(in the rows, 128 means zero)
Rows near named flat spaces through zero (a row that begins with a name and a colon came from that space)
mt-tj: [ 69  99 103 142 147 136 199 109  84 169 120 130 135  88 166 114  67  94
  79  88  88 148 123  99 136 128 125 138 150 100  73 180 163 144 135 113
 120 125 130 136  99 137  95 167 136 119 109  83 155 101 131 101 132 147
  75 130  96 120 112 156 154 141 126  94 124 152 132 164  90 154 111 110
 129  84 137 151 119 109  97 127 125 114 180 158 104 174 144 147 183  73
 155 122  88  85 192 154 121 115 144  82  94 132  96 133 116 145 103 135
 153]
ht-fd: [ 91 163 152 127 132 183 183 107 125 167 180  96 120 111 115 159 143  98
 133 139  97 157 131 198 174  88 134 150 129 135 101 188 127  74 100 144
  78 116 129 143 151 157 111 144 185 147 181 120 144 118  89 130  83 123
 128 152 156 125 167 102 106 124 162 144 142 124 152 110 113 112 126 104
 133 131 190 144  92 142 129 140 132 183 126 138 160 103 167 139 106 151
  91 146 145 100 148 177  91 129 108 141 134 143 110 158 144  87 102 180
 151]
jn-hm: [101 191  84 113 120  95 148 110 151 141 109 205 127 166 124 130 145 105
  82 151 119 174 105 120 110 137 180 153  90 126 159 174 138  78  91 112
 102 120  57 129 140 149  47 137 137 152 103 143 126 119 116 127 151  84
 161 120 147 117 121 155 146 143 148 106 167 143 117 135 105 122 150  93
 160 104  63 166 130 162 101 187 185 136 131  95 146 149  88  88 106 128
 166  92 161  93 150  77 151 124 109 100  85 149  82  74 146 104 163 157
 146]
ph-rn: [140 158 132 144 129 144 119 140 135 149 172 141  96 120 153 142 105 144
 143 150 179 129 122 179 130 133 121 114 140 151 124  93 113 124  82 117
 110 144 145  82 139  94 121 136 143 132 118 141 113 123 122 106 136 140
 117 111 153 127 163 138  97 114 141 147 142 143  97  98 136 157 129 102
 137 144 130 121 127 130 130 122 109 102 107 121 152 110  91 114 112 130
 146 114 124 132 134 116 147 106 133 131 112 109 152 145 144 110 129 113
 130]
dj-fp: [133 134 172 139 155 107 149  78 113 133 157 120 108  76 140  87 116  68
  86 131 131 153 144 128 167 184 153 135 144 128 120 150 153 125 139  90
 152 143 113 108 108 148 135 126 109 126 182 152 121 118 164 119 118 107
 124  72 168 148 132 140 119  76  90 169  94 111  90 131 141 118 133 137
 211 112 175 148 116 158 219  70 129 173 137 132 157  63 149  78 144 145
 150  73 133  77 143 104 121 166  68 138 119 116  90 121  83 132 154  87
 121]
mt-tj: [129 148 126 126 114  97 109 144 166  89 173 139 146 148 108 163 152 145
 139 123 159 102 145  99 113 137 113 148 127 128 110 130 121  81  94 145
 131 107  95 117 158  94 176  93 158 116 173 151  94 140 160 120  98 110
 148 141 119 120 108  74 142 102  96 158 132 106  94 169 148  92 144 148
 102 138 142 166 144 111 129 153 113 156 100 132 167  87 108 117 172 159
 123 129 167 163 131  98 149 155 153 153 132 130 125 161  99 130 142 128
 130]
rg-mq: [102 124 132 121 118 112 111 115 107 118 143 128 147  98 114  97 119 116
 121 130 154 112 157 120 129 128 123 143 130 134 128 138 124 150 127 144
  78 137 161 128 112 158 143 128 119 152 152 137 131 120 115 133 131  98
  88 124  88 141 151 130 144 140 157 131 101 116 104 133  72 106 142 141
 117 127 143 114 167 107 103 116 115 138 125 119 121 117 121 115  86 117
 142 130 117 114 105 138 147 110 135 154 131 137 119 133 128  89 114 133
 128]
dj-fp: [129 121 102 144  76 150 105 168 115 148  94 113 140 183 140 128 136 125
 126 130 125 131 164  97 109 121 158 135 124 140 133 141 125 104 129 107
 102 152 142 125  84 132 155 156 134 152 130 140 124 125  99 148 137  96
 140 150 104 111 126 156 118 134 121  88 113 102 119 118 123 117 110 124
 124 109 147 121 116 116 104 129 120 102 112 137 136 148 106 145 135  96
 102 143 156 128 115 145 117 114  96 156 145 115 127 135 105 129 122 164
 131]
rg-mq: [123 132  97 138 138 110 133 111 130 114 150 140 107 138 184 126 140 111
 103 132 118 154 107 114 100 134  86 124 126 128 114 116 153 159 107 151
 126 111 120 124 144 110 112 121 141 107 113 149 147 137 110 121 117 115
 160 145 141 150 104 145 124 137 149 129 138 150 144 148 105 141 138 167
 111 137 135 146  78 120 123 163 138  86 150  95 135 109 154 126 120 164
 100 121 119  93 164 131 119 118  92 111 137 123 134 108 138 140 145 129
 130]
qs-gn: [118 105 162 132 193 136 108 177 156 145 103 107 163  89 121 125 161  99
 130 122 126 128 132 124 120 130 168 103 182 131 144 132 122 121 116  97
 166 129 131 147 100 110 114 107 106 115 164  81 113 109 121 116 126 163
 101 186 105  68 130 133 173 103 159 114 145 112 148  85 125 146 166 105
  94 136 192 127 147 103 129 158 137 116 123  64 136  99 139 156  95 139
 142 138 110  74 122 131 140 126 153 140 142 154 135  81 117 113  95  73
 115]
ht-fd: [100 142 138 145 139 155 162  79 142 144 147 131 123 122 129 129 153 125
 126 131  91 138 148 185 161 114 121 153 125 127 105 161 144 102 107 148
  79 139 112 134 109 167 125 123 188 135 175 115 121 137  96 124  84 127
 139 135 157 145 156  93 120  83 163 129 125 128 138 126 112 113 131 107
 139 127 168 131  96 123 140 121 139 165 131 135 137 101 123 159 108 121
 106 115 146 117 121 159 108 156 126 165 133 142 122 162 122  99 130 160
 134]
[161 114 104 132 134 118 115 150  96 102  98 152 116 136 144 118 129 133
 137 107 161 118 120  95 102 136 109 136 127 126 154 107 161 135 166 118
 148 110 125 126 129 130 130 114 115 118 125 131 124 158 177 129 153 110
 140 111 119 126 121 131 126 138 117 137 117 116 124 132 128 110 131 126
 120 120 110 119 133 139 145 128 137 108 106 126 113 151 129 110 178 136
 135 148 128 150 125 107 136 126 137 123 107 139 122 105 129 149 130  88
 125]
ht-fd
qs-gn: [126 101 111 152  74 173 111 114 103 119 101 134  95 136  76  93 130 101
 165 163 149 129 163 113 147  95  94 119 124 131 154 119 136 150 151 145
 121 156  82 167 114 101 116 125  73 147 108 130 156 163 127 134 101 103
  79 125 138 134 106 160 156 148 196 144 132 129 100 147 115 114 186 132
 154 147  97  77 131 126 136 120 113 126 126 152 163 134 190 162 145 106
 165 141  83 102 130 149 114  95 130 104  48 187 172  99 182  86 185 112
 135]
rm-qn: [136 146  92 141 153 133 159 138  88 112   4  49 133 147 156 126 214 170
  74 134  73 107 135  40  87  98  77 163  78  80  79 115 118  79 130  66
  95 134 127  61 130 123  86 117  99 170  94 171  79 131  84  77  79  61
 139  92 151  82  44 137 137 175  81 144  93 150 157 167  57 115 151  74
 105 208 101  24  62 197  83 117 100 127 155 135 145 154 163 107 142 126
 110  80  96 153 121 100 112 152 119 119 130 134 190 150 195 142 177 144
  93]
tc-sd: [126  92 119 102  85 136 117 141 127 152  69 149 113 117  93 174  65 168
 125  78 145 120 149 105 137 134 174  34 121 131 148 108 149 129 137 102
 139 139 112  86  85 145 159 122 142 167  98  84 151 173 119 169 150 117
  75 148  62 208 146 141 107 165 166  95  76  94 200 159 151 151 130 124
 161  84 123  67 149 171 117  63 130  98 133 117 147 138 160 143  89 179
 143 130  41 104 125 172 154 167 177 133 152 110  82 126 161 120 123 104
  98]
[117  94 169 149 111 122 125 158 103  95 127  70 117 114 141  99 138 165
 162 137 144  92 150 111 108 124 133 135 142 130 139  95 149 160 145 160
 141 127 186 182  80 111 154 146 137 133  99 137 129 116 127 125 148 169
 146 152 116 148 112 137 130 150 123 130 122 101 142 104 143 101  90 155
 111 114 139 101 103 111 110  81  68 114 124 143 125  88 138 110 153 133
 112 118 132 130 108 143  92  98 133 161 138 124 113 150 108 150 136 148
 121]
jn-hm
[181 148 151 178 123 127 196 124 102 100 158 116 111 111 129  97 145 157
  76 121 112 183  76  98 187 185 117  85 155 152 130  86 167 118 121  92
 185 100 104 130 142 148 162 118 134  83  85 135 133 185 113 152 134 219
 165 165 181 147  99 169 146 126 138 156 169 118 188  38 195  98 169 162
 135 139 132 125 109 138 163 118 185 108 179 140  69 133 181 145 161 151
 135 163 168 131 169 132  71 167 116 108  87 181 144 186 138 210 159 182
 100]
rg-mq

Rows near named flat spaces through zero (a row that begins with a name and a colon came from that space)
dm_nb: [141  53 133  48 130  94 156  72 150 131 202 137 102 142 169 166 114 108
 132  71 108 120 162  69 136 113 167 105 111 116 126 148  98 136 121 125
 118 119  63 107 169  88 107 147 159 108 169 183 106 174 202 135 159  75
 194  93 127  14 152 186 158 136 143 134 131 110  64 169 131 168 118  99
 135 102 123  78  88  52 197 171 142  92  94  68 163 123 112  89 139 155
 102 197 146 199 126 184 126  86  83 155  63  95 174  72 125 159  99 163
 170]
lg_cq: [ 97 121 124 104  88 130 102 118 180 150  95 130 160  86 115 111 164  75
  74 126 135 134 167 128  89  82 134 155 116 147  83 124 151 141  14  83
 146 134 105  90 187 133  87  99 162 108 120 141 127 172 143 182 168 175
 148  74 108 139 190 107 134 146 194 148 172 160 208 178 141 129 124 128
 132 147 154 136 163 123 114  94 136  17  58  92 121 161 121 123 157 142
 153 118 149 125  87 146 109 135 196 101 127 141 138 139 108  81 155 106
 101]
[133  31 127 113 101 114 117 149 144  60 136 142  86 101 133  85  72 167
 125 174 135 171 162  70 167  47 157 113 185 154 127 157  97 208 162 110
 154 182 137 129 128  46  51 150 119 104  88 151 156 104 220 145 154  96
 141 118 168 147 162 142 140 146 123 170 114  87 124 166 140 117  92 129
  51 160  94 157 152 113 109 120 152 163 139  98 194 121 157 117 118 136
 170 110  95  94 185 116 180 137 109 123 168 175 151 129 151 112 112 111
  99]
dm_nb
ng_jt: [134 125 207 165 182 149 169 144 127 120 140  70 154 153 126 127 215 170
 186  65 181 125 229  48 192 113 103  82 142 102 143 116  77  52  72 121
 188  68 100  82  91 132  91  82 192 113 102 101 205 172 166  61 145 121
  59  81 146 139 199 128 137 148 150  76 114 198  57  97 179  79 158 132
 196 127 143 140 168 191  40 121 122 135  71 160 106 138 147 105  90 180
 146 144  75 173 121 122 100 135  97  51 115  58 203 116 166 141 177  68
 109]
lg_cq: [159 134 157  84 123 162  51 109 123 135  52 115  95 184  89 109 119 124
 125 125 110  97  97 157  72 141 145 117 159 135  78 111 124 109 125 103
 141 148 120 185 118 122 128  90 134 164 137  91 121 134  90 139 138 130
 142  94 102 112 185 113 132 157 148 128 122 171 178  92 149 147 141 146
 133  98 100 139 204 146 169 166 197 119  89  86 133 129 103 124 188 168
 128 129  94 155  95 104 211 170 155  97 135  70 133 133 157  98 116 128
 153]
qm_hn: [140 134 126 128  97 154 111 125 142  98 148 100 118 112 135 131 150 142
 140 132  92 109 148  97 141 140 150 125 115 116 133 123  97 104 109 111
 148  98 140  85 140 129 154 157  87 132 110 141 102  96  88 120 100 108
 114 125 128 125 123 112 129 148 155 127 166  83 124  97 165 106 136 148
 120 117  96 146 147 119 145 142 140 125  90 153 130 141 142 155 126 139
 132 103 135 127 145 183 175 165 137 123 130 142 132 110 146 104  89 110
 121]
dm_nb: [123 146 111 131 150 120 124 141 126 117  91  93 149  94 135 123 177 114
  83 139 118 145 124 143 112 112  64 161 137 111 119 105 158  80 134 145
 111 103 160  81 129 191 182 107 136 145 144 123  93  72  94 116 125 164
 105 150 153 111 116 146 119 129 127 127  85 154 144  84 170  98 161 146
 213  92 140 110 120 188 140 127 117 152 156 160 103 123 136 151 167 120
 152 144  82 128  55 118 105 150 130 137  90 109 123 165 142 117 160 146
 136]
zf_dl: [126 181 147 100 140  90 136 122 116 116 144 137  93 117  93 208 112  79
 149  86 157 164 111 130  76 140 112  95 155  75 121 104 162 153 158 122
 160 124 136 165 156 105 131 104 153 113 121 134 116 119 147 109 159 113
 208  98 142 164 231 118  92 104 147  96 111 170 151 178 134 151 127 182
 154 119  95 165 123 157 131 128 114 125 112 142 178 109 152 119 137 163
 141 151 154  57 110 136 122 125  72 130 105 136 113  81  92 127  92 113
 157]
lc_ms: [112 142 126 107 125 164 123 120 160 103 148 118 128  98 146 162 105 131
 131 125 114  86 126  96 150 119 166  93 156 135 137 163 144 151 118 172
 118 137 164 135 142  72 150 136  89 125 124  84 162  81 171 127  78 106
 133 132 158 110 136  96 115 143 119 136 118 121 119 102 123 106 120 108
 144  96 148 121 138 164 121 142 121 113 137 114 134 137 174 111 147 114
 166 123 165 143 108 139 125 155 125 139 110 130 164  78 134 109 144 115
 161]
[118 129 156 104 157 117 109 111 131 141 122 136 102 130 155 129 124 132
 111 161 141  99 191 134 147  97 109 127 161  99 132 188 125  88 124 130
 122 115  92  97 101  89  91 147 131 140 139 168 120 121 122 122 147 151
 107 150  96 118 114 147 137 120 182 155 119 167 141 149 123 157 139 126
 121 100 110  60 162 104 106 130 113 148  92 120 102  85 110 141 122 128
 147 121 133 103 101  92  85 150 133 178 154 133 113 126 162 126 134 143
 116]
lg_cq
bz_nj: [145 171 127  99 112 101 143 143 149  96 125 165 168 191 149 135 139  82
 136 154 137 116 136 162 164  75 141  61 106  92 144 117 110 101 154 123
  75 138 147  95 103 105 112  82 147 164 165 122  57 119 114 138 143 122
 145  93  83 110 162 137 124 116 111 179 113 121 122 128 142 126 150 134
 132  76 122 158 111 133  69 131 186 122 184 101 154 107 133 159 102 105
 108  70 139 217 173 126 138 147  96 173 195 161 148 218  98 154 145 137
 149]
sz_ml: [102 112 137 142 136 111 112 116 104 121 114 153 156 148 139 147 161 134
 132 134 129 136  95 136 173  86  95 166 151 114 160 124  99 158 151 160
 140 116 107 114 135 153 135 141 176 142 163 145 168 137 116 152 126 107
 147 176 120 142 159 143 133 134 131 117 104 161  95 138 112 114 117 123
 165 156 130 115 105 103 112 112 118 123 120 119 139 104 118 120 111 114
 145 121 129 111 110 137 142 127 130 154 104 160 151 117 121 100 145 146
  74]
[ 94 160 136 117 154 134  69 173 116 112 136 112 164 108  96 134 126 139
 127 141 150 139 118 138  91 120 122 106 136 155 127 134 101 171 150 126
 114 164 161 144 136 108 137 113 133 128 114 117 140 125 106 179 138 137
 132 139 135 179 165 119 115 184 131 157 140 111 136 121 152 135 160 135
 124 162 119 174 119 113  90  80 117 173 154 128 134 151 173 138 158 133
 136  90  84  90 146  87 129 110 141 117 162 141 115 132 116 115 130 121
 138]
dm_nb
zn_bq: [164 129 129 159 140 145 132 133 189 118 176 116 111  87 151 129 130 119
 193 111 136 112 170 123 137 122  98 116 119 135 146 147 115 142 106 154
 133 139 129 178 142 153 178 115 148 127 122 176  90 117 165 135 142 126
  98 129 141 125 179  74 157 130 113 167 103 139 134 124 132 156 203 152
 100 109 147 180 138 213 103 101 153 104 135 114 101 174 156 140  98 140
 120 148 101  81 109 134  85 116  97 118 119 132 117 116 147 127  86 143
 103]
bz_nj: [125  98 126 145  84  97  94 131 112 134 133 114  90 165 125 145 136 139
  94  89 132 114 155 103 117 148 117 105 111 133 116 137 116 139  95 143
 122 153  67 144 127 147 153 172 150 108  93 129 106 150 113 136 183 136
  85 153 161 117 127 129 130 148 139 119 133 101 134 125 101 119  60 130
 115 138 113 111 122 151 130 135  78 126  76 134 104 124 105  93 140 166
 123 148  96  76  85 147 103  58 125 131 105 123 127  89 122 109 114  98
 128]
zn_bq: [110 173 136  96  90 113 182  81  70 171  96 139  37 140  97 151  62 167
 131 124 103 153 110 211  69 111 113 104 110 134 138  88 130 164  68 146
 106 170 205  83 130  57 124 138  84 116  88 187 178  96  78  79 120 137
 168  97 104 137  43 123  92 191 152 123 154  89 106 115 167 114  44 116
 113 151 119 109  85  53 143 119 138 134 158  94 151 164 154  87 161 156
 174 119 175 126 163 134 198 175 144 165  45  78 140 131 109 173 253 106
 146]
fh_gg: [116 139 175 126 111 104 177  99 127  82 156  91 101 110 105 105 106 135
 127 134 141  47 139 127 128  90 145  88 156  89 110 107  51  90 159 154
 155 115 191  99 170 180 148  89  99 104 153 131 151 145  35  83 216  91
 144 143 113 160 130 177  95 106 179 160 136  89 111  97 136  18 125 145
 201 196 159 210 115 117 127 169 119 159 138  96 176 171 124 147 129  82
 100 181 161 112 114  72 181 156 178 173  79  46 144 129  88  84 148 102
 108]
[120 125 140 133 141 146 119  84 154  92 111 121 131 126 180 140 122 119
 174  85 161 177 125 149  72 117 118 137 136 117 166 115  96 140 128 157
 137 141 131 144 139 167 146 136 134 118 135  77 144 107 110 160  85 116
 125 161 115 142 120 136 132 128 161 112 146 116 129 118 142 112 102 137
 130 131 138 119 163 145 114 153 135 127 165 142 169 134 155 171 134 145
 133  69 151 129 111 132 133 147 115 171 111 117 130 139 168  94 116 149
 148]
zn_bq
fh_gg: [118 116 116 104 143 102  60 112 119  93 134 171 129 131 100 102 147 132
 181 136 161 112 139 162  76 144 140  94 110 118 132 114  97 142 123 131
 164 112 146 131 104 124 105 117 103  91 116 135 123 110 141 146 166 119
 127 185 107 145 144 105 147 104 134 119 137  98 121 147 200 147 142 164
 158 137 153 139 115 152 134 123 140 138 109 136 134  93 127 111 108 158
 129 171  98 116 110  72 149 130 105 156 137 139 138 107 118 136 157 104
 141]
[110 102 123 132 121 130 112  99 133 146 130 125 111 142 128 133 123 123
 142 146 142 130 119 125 126 136 146 123 125 147  86 181 102 161 135 121
 121 149 148 150 110 116 140 138 130 127  99 123 128 139 140 119 146 128
 103 128 120 116 157 111 135 139 121 157 103 128 186  99 131 123 115 104
 117 148 121 146 163 143 114 146 136 113 146 119 111 132 150 111 126 116
 124 120 134 173 112 120 139  99 115 129 111 116 100 142  97 132 149 103
 152]
zf_dl
qm_hn: [174  74 135 120 151 183 147  78 141 110 110  93 126  64 161 144 122  87
 108 101 108 122 158 143 135 129 189 149 130 184 146 127 126 122 146 101
  94  94 160 121 127 127 108  88  99 116  30 109  90 155  97 104  85  94
 134 144  94 118  73 123 105 129 167 128 158 172  57 126 121 123 120  95
 116 101 147 109 125 142 116 111 147 173 153 112  84 123 149 129 164 172
 166 123 101 136 105 120 168 207 148 105 121 154 126 174 142 147 164 170
 146]
[101 118 164 102 160 144 112 114 171 164 106 143  95 176 115 121  83 134
 157 166 161  89 172 108  96 123  98 159 148 143 158 146 137 137 127 121
 167 138 131 107 104  81 120 136 115 128 154 152 127 123 126 123 149 185
  96 140 123 201 173 117 132 155  84 139 139 160 132 151 151 190 133 119
  93 121  93 116 165 155 146 123 160 143 156  72 150 117 115 129  52 135
 111 126 170 136 149 132 168 130 163 141 137 135 119  89 143 126  65 139
 145]
lg_cq
[122 156 121 123 115 100 129 108 113 116 109 161 146 112 146 130 137  73
 119 132 100 119 151 111 145 142 131 126 135 122 106 128 158 107 135 135
 168 130  92 138 124 153 135 112 133 110 159 130 136 136 129 151 167 112
 120 110  97 150 161 142 119 151 118 152  99 138 123 134 130 165 114 112
  82 122 119 125 147 139 105 147 135 101 126 101  94 125 152 123 140 138
 148 155 136 122 122 114 135 134 137 115 134 128 118 128 108 120 133 116
 168]
zf_dl
[117 133 121 130 138 129 142 127  65 160 117 128 124 114 110 120 159 132
 125 108 142 122 108 130 134 139 130 144 149  91 155 103 160  97  84  94
 131 143 140 134 125 143 113  86 107 158 114 123 113 126 113  94 173 123
 114  92 159 158 120 154 159 132 133 116 171  87 169 102 178 156 104 156
 155 112 123  85 103 103  98 130  93 118 124  88 112 114 137 149  92 159
 136 122 128 142  99 158 111  96 140 103 118 142 122 156 114 127 157 127
 120]
lc_ms
[151 123 166 130 129 138 148 134 117 170 104 102  94 150 122 124 164  60
 149 131 187 160 193 168 129 135 124 151 164 158 181 104 108 102  88 137
 149 154 108 142 117 187  66  89 132 117 146  70 141 108 131 118 169 142
 128 102 134 130  85 133 123  93 154  99 143 161 157 147 112 120 129 128
 135 119 128 137 143 140 142 146 150 179 173 183 142 152 129 139 186 123
 139  99 146 144 100 157 163 160 131 115 126 108 129 175 153 162 104 101
 125]
dm_nb
